Each row has a name. Each question is about the rows just above it.

[ 7.95 -1.66  1.71 -8.00] : J_386
[ 8.07  4.84 -1.79  8.19] : J_685
[ 3.94 -5.24  7.85 -3.88] : J_363
[ 0.81  3.02 -1.66  3.41] : J_673
[ 3.16 -4.75  5.57 -6.86] : J_718
[ 5.89  3.42 -5.27  2.97] : J_716
[ 2.02 -0.49  3.41  6.54] : J_996
[ 6.11  0.78 -1.82 -7.81] : J_46
The one value in J_996 and J_673:	[3.41]
Which value is in both J_386 and J_673?	[-1.66]

[ 2.90 -6.89  0.18  3.10 -0.46 -3.49 -0.18  4.20] : J_996
[-0.84 -5.09 -0.05 -1.30 -2.97 -0.85  1.43  0.17] : J_386
[ 6.91  0.30 -3.77 -0.85 -1.92  0.17  4.90 -3.18] : J_685
Whose row is [ 6.91  0.30 -3.77 -0.85 -1.92  0.17  4.90 -3.18]?	J_685
The row with [-0.84 -5.09 -0.05 -1.30 -2.97 -0.85  1.43  0.17] is	J_386

[-4.26  0.56  6.78  0.92  0.28  1.73  3.92 -1.09  8.44 -3.08  1.62  4.27
  0.07 -2.94  0.27 -2.71  1.95  5.43] = J_363
[ 2.34 -1.10  4.24  2.06 -0.84  2.95 -1.65  2.59 -2.14  1.58 -2.77 -1.42
 -2.30  0.78 -0.33 -4.26  0.73  4.12] = J_617
[-1.84  1.28  2.66 -1.27  2.49  1.46  3.39 -0.36  1.00  1.03  1.38  2.58
  2.53  0.81  3.03  0.57 -0.76  2.96] = J_518
[ 2.59 -0.50 -2.74 -0.34  0.05 -0.60 -2.05  2.15 -5.07  2.20 -1.22 -2.64
 -0.08  1.94  0.02  1.78 -1.10 -2.00] = J_996
[-4.59  2.96 -1.46 -2.53  2.09  0.04  4.42  1.13  5.20 -2.15  4.07  2.95
  3.63 -0.34  3.02 -1.41 -0.57 -1.76] = J_386
[ 0.91 -0.80 -1.52  0.90 -1.71 -0.94 -2.05  0.00 -0.02 -1.00 -0.76  0.08
 -1.71 -0.82 -2.07 -0.63  0.66 -1.55] = J_927
The one value in J_996 and J_386:	[-0.34]
Which value is in both J_363 and J_617?	[-4.26]
Shared by J_996 and J_927:	[-2.05]
Shared by J_386 and J_617:	[2.95]
The one value in J_617 and J_363:	[-4.26]

[ 5.58  2.03 -3.06  1.44 -1.71  4.53 -3.08] = J_617
[ 3.25 -4.07 -0.99  0.12  0.50  2.30 -1.86] = J_46
[-0.15 -1.81  1.29 -0.52  2.26  4.14  3.37] = J_927
[-1.30  3.38 -1.81 -6.23  3.71  1.56 -1.57] = J_386
[ 2.54  4.15  4.14  1.88  1.44 -3.22  3.37] = J_716
[-2.44  1.59 -1.12  5.77  1.06  2.10  2.09] = J_718
[-1.80  0.72 -2.89 -2.64  5.56 -0.32  2.09] = J_673
The one value in J_386 and J_927:	[-1.81]
Whose row is [ 5.58  2.03 -3.06  1.44 -1.71  4.53 -3.08]?	J_617
Which value is in both J_673 and J_718?	[2.09]

[ 0.31  1.43  3.38  3.37  2.94  5.52 -0.19  2.45 -2.41 -5.25  2.46  1.35
  0.47  1.05]  J_673
[ 1.24  0.56  0.49  0.35  0.53  3.39 -3.06 -5.25 -2.96 -3.53  3.03  2.67
 -5.96  3.38]  J_518
[ 5.04  0.69 -1.50  0.31 -0.57  3.37  2.45 -1.87  1.62  1.41 -1.22 -2.06
 -2.00 -3.55]  J_996
Whose row is [ 1.24  0.56  0.49  0.35  0.53  3.39 -3.06 -5.25 -2.96 -3.53  3.03  2.67
 -5.96  3.38]?	J_518
Whose row is [ 0.31  1.43  3.38  3.37  2.94  5.52 -0.19  2.45 -2.41 -5.25  2.46  1.35
  0.47  1.05]?	J_673
Which row holds [ 5.04  0.69 -1.50  0.31 -0.57  3.37  2.45 -1.87  1.62  1.41 -1.22 -2.06
 -2.00 -3.55]?	J_996

[ 2.41 -1.19  1.03 -2.95 -1.47 -4.25 -4.37  0.37  0.88  5.49 -1.68 -1.13
 -7.38 -2.01  1.78 -1.97 -0.89  7.39  2.71 -5.16  2.50  3.32  0.55 -1.41] = J_996
[ 2.41 -1.19  1.03 -2.95 -1.47 -4.25 -4.37  0.37  0.88  5.49  4.94 -1.13
 -7.38 -2.01  1.78 -2.56  3.62  0.26 -2.95 -0.09  0.29  0.62  0.70  0.49] = J_685
[ 2.72  1.15 -1.04 -3.14  4.93 -3.63 -4.04  0.50  0.90  4.15 -1.48  4.40
 -7.00 -1.73 -5.38 -2.35  1.66  7.25 -0.03 -5.03  2.44  3.25  0.60 -1.10] = J_617
[-1.68  0.71 -0.58  2.03  0.18  3.16  3.13 -0.26 -0.58 -4.02  1.05 -0.18
  5.15  1.48 -0.40  1.77 -2.29 -1.72  1.87  1.23 -0.53 -1.00 -0.48 -0.09] = J_927
[ 1.71  2.75 -2.38 -1.52  5.84  2.08  0.00  0.40 -1.33 -4.43 -1.47  4.94
 -2.95  0.92 -6.59  0.10 -3.74  7.17  4.41 -5.01  2.40  3.06  0.11 -1.52] = J_363
[ 1.71  2.75 -2.38 -1.52  5.84  2.08  0.00  0.40  0.36 -4.43  3.54  4.94
 -1.33  0.92 -2.96  0.10 -2.09 -3.16 -0.07  2.23 -1.11 -1.63 -0.57  0.48] = J_673
Whose row is [ 1.71  2.75 -2.38 -1.52  5.84  2.08  0.00  0.40  0.36 -4.43  3.54  4.94
 -1.33  0.92 -2.96  0.10 -2.09 -3.16 -0.07  2.23 -1.11 -1.63 -0.57  0.48]?	J_673
Whose row is [ 2.72  1.15 -1.04 -3.14  4.93 -3.63 -4.04  0.50  0.90  4.15 -1.48  4.40
 -7.00 -1.73 -5.38 -2.35  1.66  7.25 -0.03 -5.03  2.44  3.25  0.60 -1.10]?	J_617
Shared by J_685 and J_673:	[4.94]
Which value is in both J_996 and J_927?	[-1.68]

[-5.82  4.86  4.87 -5.23  3.17 -4.96  4.32  4.13  5.11  2.25 -1.58 -3.02
 -6.18 -4.78 -6.20 -2.23 -5.17  1.94  0.17  2.30 -6.64  1.11 -3.81 -0.81
  0.18 -3.28  5.12  0.58 -0.61 -4.42 -4.55 -5.28 -0.24 -4.01] : J_518
[ 2.40 -4.15 -1.11 -0.52  0.99 -3.63 -6.60 -2.09 -3.19 -4.62 -0.67  1.91
 -2.34  1.88  1.62  4.80  0.59  1.28  2.78  0.29  3.50  0.49  4.62 -0.64
 -5.05 -0.78  1.33 -3.05 -7.14 -1.20 -2.71  3.19 -5.35 -0.83] : J_718
[ 2.40 -4.15 -1.11 -0.52  0.99 -3.63 -6.60 -2.09 -3.19 -4.62 -0.67  1.91
 -2.34  1.88  1.62  4.80  0.59 -4.06 -6.60 -3.27 -0.30 -2.94 -3.02 -0.62
 -1.55  1.01 -5.94  0.36  4.81  1.84  3.23 -0.99  2.61  1.49] : J_676
[-0.58 -0.84 -1.18 -0.93 -1.43  0.18  0.03 -0.10 -0.15  0.32  0.13 -1.40
 -0.20 -1.20 -0.86 -1.16 -0.14  0.31  0.03 -1.09 -0.42  0.28  0.30 -1.35
 -0.62 -1.33  3.50 -7.14 -1.17 -0.28 -1.24  0.04 -1.56 -1.28] : J_996
[ 2.40 -4.15 -1.11 -0.52  0.99 -3.63 -6.60 -2.09 -3.19 -4.62 -0.67 -4.48
 -2.34  1.88  1.62  4.80 -0.14  1.28  2.78  0.29  1.09  3.85  4.62 -0.64
 -5.05 -0.78  1.33 -3.05 -7.14 -1.20 -2.71  3.19 -5.35 -0.83] : J_673
[-2.12  1.93  1.76 -0.63  1.37 -1.76  0.91 -0.07  0.47 -0.51 -1.86 -0.62
 -1.63 -0.68 -1.48 -1.08 -2.34 -0.69  0.91  1.72 -1.85 -1.06 -1.95  0.94
  1.03  0.04  1.55  1.15 -0.97 -2.27 -0.93 -2.25  0.57 -0.30] : J_927
[-0.12 -0.08 -0.24 -0.03 -0.32  0.18  0.11 -0.10 -0.07  0.09 -0.02 -0.22
  0.12 -0.17 -0.10 -7.15 -0.02  0.07  0.11 -0.08  0.03  0.03  0.14 -0.16
 -0.20 -0.17  0.03 -0.24 -0.36 -0.10 -0.24  0.06 -0.33 -0.18] : J_363
[-0.58 -0.84 -1.18 -0.93 -1.43  0.18  0.03 -0.10 -0.15  0.32  0.13 -1.40
 -0.20 -1.20 -0.86 -1.16 -0.14  0.31  0.03 -1.09 -0.42  0.28  0.30 -1.35
 -0.62 -1.33  3.50 -7.14 -1.17 -0.28 -1.24  0.04 -1.56 -1.28] is in which row?	J_996
The one value in J_927 and J_673:	[-2.34]
Which value is in both J_996 and J_518?	[0.18]
Shared by J_718 and J_927:	[-2.34]
Which value is in both J_363 and J_927?	[-0.07]

[-3.58  1.35 -5.00 -0.31 -3.88 -2.12 -1.17  1.07 -5.40  2.59 -0.26 -0.76
  0.23  1.93  4.80  5.44  2.66  3.73 -5.01 -4.32  2.00  2.01 -0.22  0.94
 -6.56 -2.41 -3.88  4.68  0.80 -1.89]  J_716
[-3.58  1.35 -5.00 -0.31 -3.88 -2.12 -1.17 -3.73 -5.40  2.59 -0.26 -0.76
  0.23  3.79  4.80  5.44  2.66  3.73 -5.01 -4.32  2.00  2.01 -0.22  0.94
 -6.56 -2.41 -1.74 -3.52  3.15  3.80]  J_676
[-6.35 -2.35 -3.00  0.60 -2.02  3.66 -1.97  1.20 -4.56  0.12  1.56 -2.26
 -4.86  3.70 -1.40  3.34  1.33  6.63 -2.05  2.53 -2.31 -1.96 -1.27 -1.13
 -5.18 -3.71  0.02  3.80  7.89  3.44]  J_46
[ 7.39 -0.48 -2.91  2.32 -4.56 -1.61 -3.73  3.00  4.80 -0.13  7.11  4.00
  2.88 -4.91  2.57  2.25 -0.70 -2.22  5.09 -3.83 -1.29 -1.05  5.31 -3.38
  0.79  0.04 -1.46  7.37 -3.21  3.34]  J_363
[-1.26 -3.50 -2.94 -0.60 -1.27  4.19 -4.86 -1.50  0.35 -3.26 -0.67  4.82
 -2.00  5.96 -2.71  3.21  1.71  1.21  3.80  3.57  0.21 -0.10  8.64 -4.51
 -3.72 -5.52  1.79 -1.45  5.30 -1.65]  J_386
Shared by J_676 and J_386:	[3.80]
The one value in J_676 and J_46:	[3.80]
The one value in J_46 and J_676:	[3.80]
Shared by J_716 and J_363:	[4.80]
Whose row is [-3.58  1.35 -5.00 -0.31 -3.88 -2.12 -1.17 -3.73 -5.40  2.59 -0.26 -0.76
  0.23  3.79  4.80  5.44  2.66  3.73 -5.01 -4.32  2.00  2.01 -0.22  0.94
 -6.56 -2.41 -1.74 -3.52  3.15  3.80]?	J_676

[ 1.69  0.02  0.15  1.00 -1.85 -2.09  0.77  0.53  2.61 -0.27] -> J_996
[ 2.21  0.35 -0.64  0.08 -0.69 -0.32  0.72  0.40 -0.81 -0.33] -> J_927
[-1.22  1.52  0.00  1.22  0.01 -1.81 -2.24  0.02 -0.15 -1.32] -> J_386
[ 0.02  1.17 -2.90  0.76 -2.15 -2.39 -1.68  0.63  0.03 -2.61] -> J_685
[-0.81  4.25 -2.69  1.98 -6.33 -4.18  4.55 -4.40 -2.33 -5.65] -> J_518
[-0.27 -1.00  0.57 -0.70 -0.57  0.82  0.40 -1.52  2.14  0.58] -> J_716
[-0.68 -2.32 -0.77 -1.76  1.84  1.47  1.47  0.02 -2.90  0.31] -> J_718
[-1.83 -1.05 -1.27 -3.35  0.76  2.18  3.01 -4.02 -5.80 -1.32] -> J_617
[ 5.54 -5.39  2.41  2.18  4.37 -0.46 -4.96 -0.82  0.49  5.99] -> J_363
[ 0.53  0.59 -1.06 -0.46  0.05 -3.79  1.34  0.12 -0.03  0.47] -> J_676
[ 0.02  0.21 -2.91 -0.32 -0.15 -1.76 -0.48 -0.01  0.07  0.52] -> J_673
Shared by J_996 and J_676:	[0.53]
Shared by J_617 and J_363:	[2.18]
Which value is in both J_386 and J_685?	[0.02]
Which value is in both J_617 and J_685?	[0.76]
Where do [-0.27 -1.00  0.57 -0.70 -0.57  0.82  0.40 -1.52  2.14  0.58] appear?	J_716
Shared by J_927 and J_518:	[-0.81]

[-0.04 -0.85 -0.84  6.09  0.64  2.55  3.02]  J_46
[-1.00  2.54 -6.64  2.55 -0.85  0.40  0.61]  J_996
[ 0.96 -0.46 -0.74 -4.90  0.00 -0.46  0.39]  J_386
[-0.44  6.09  3.18 -6.34 -1.44 -0.30 -4.86]  J_718
[-0.55  3.87  4.65 -2.37 -0.70  0.16  0.81]  J_716
[-0.55  3.87  4.65 -2.37 -0.70  0.16  0.81] is in which row?	J_716
Whose row is [-1.00  2.54 -6.64  2.55 -0.85  0.40  0.61]?	J_996
The one value in J_718 and J_46:	[6.09]
Which value is in both J_46 and J_718?	[6.09]

[-3.51  5.85  4.10  6.75  4.76 -1.78  6.51  2.44 -8.26  3.37]  J_673
[ 7.97  5.01 -4.94  4.36  5.78  7.51  3.72  1.71  7.50 -1.88]  J_676
[ 7.97  5.01 -4.94  4.36  5.77  7.51  3.72  1.71 -0.56 -6.70]  J_716
[ 6.61 -6.52  8.33 -0.93  7.18  6.31  4.08 -0.45  0.57 -7.27]  J_518
[-3.51  5.85  4.10  6.75  4.76 -2.11  1.15  0.90 -5.92 -1.55]  J_46
[-3.99 -5.74  4.86  1.48 -4.18  8.62  5.82  7.51 -2.48  5.78]  J_718
Shared by J_716 and J_718:	[7.51]
Whose row is [ 6.61 -6.52  8.33 -0.93  7.18  6.31  4.08 -0.45  0.57 -7.27]?	J_518

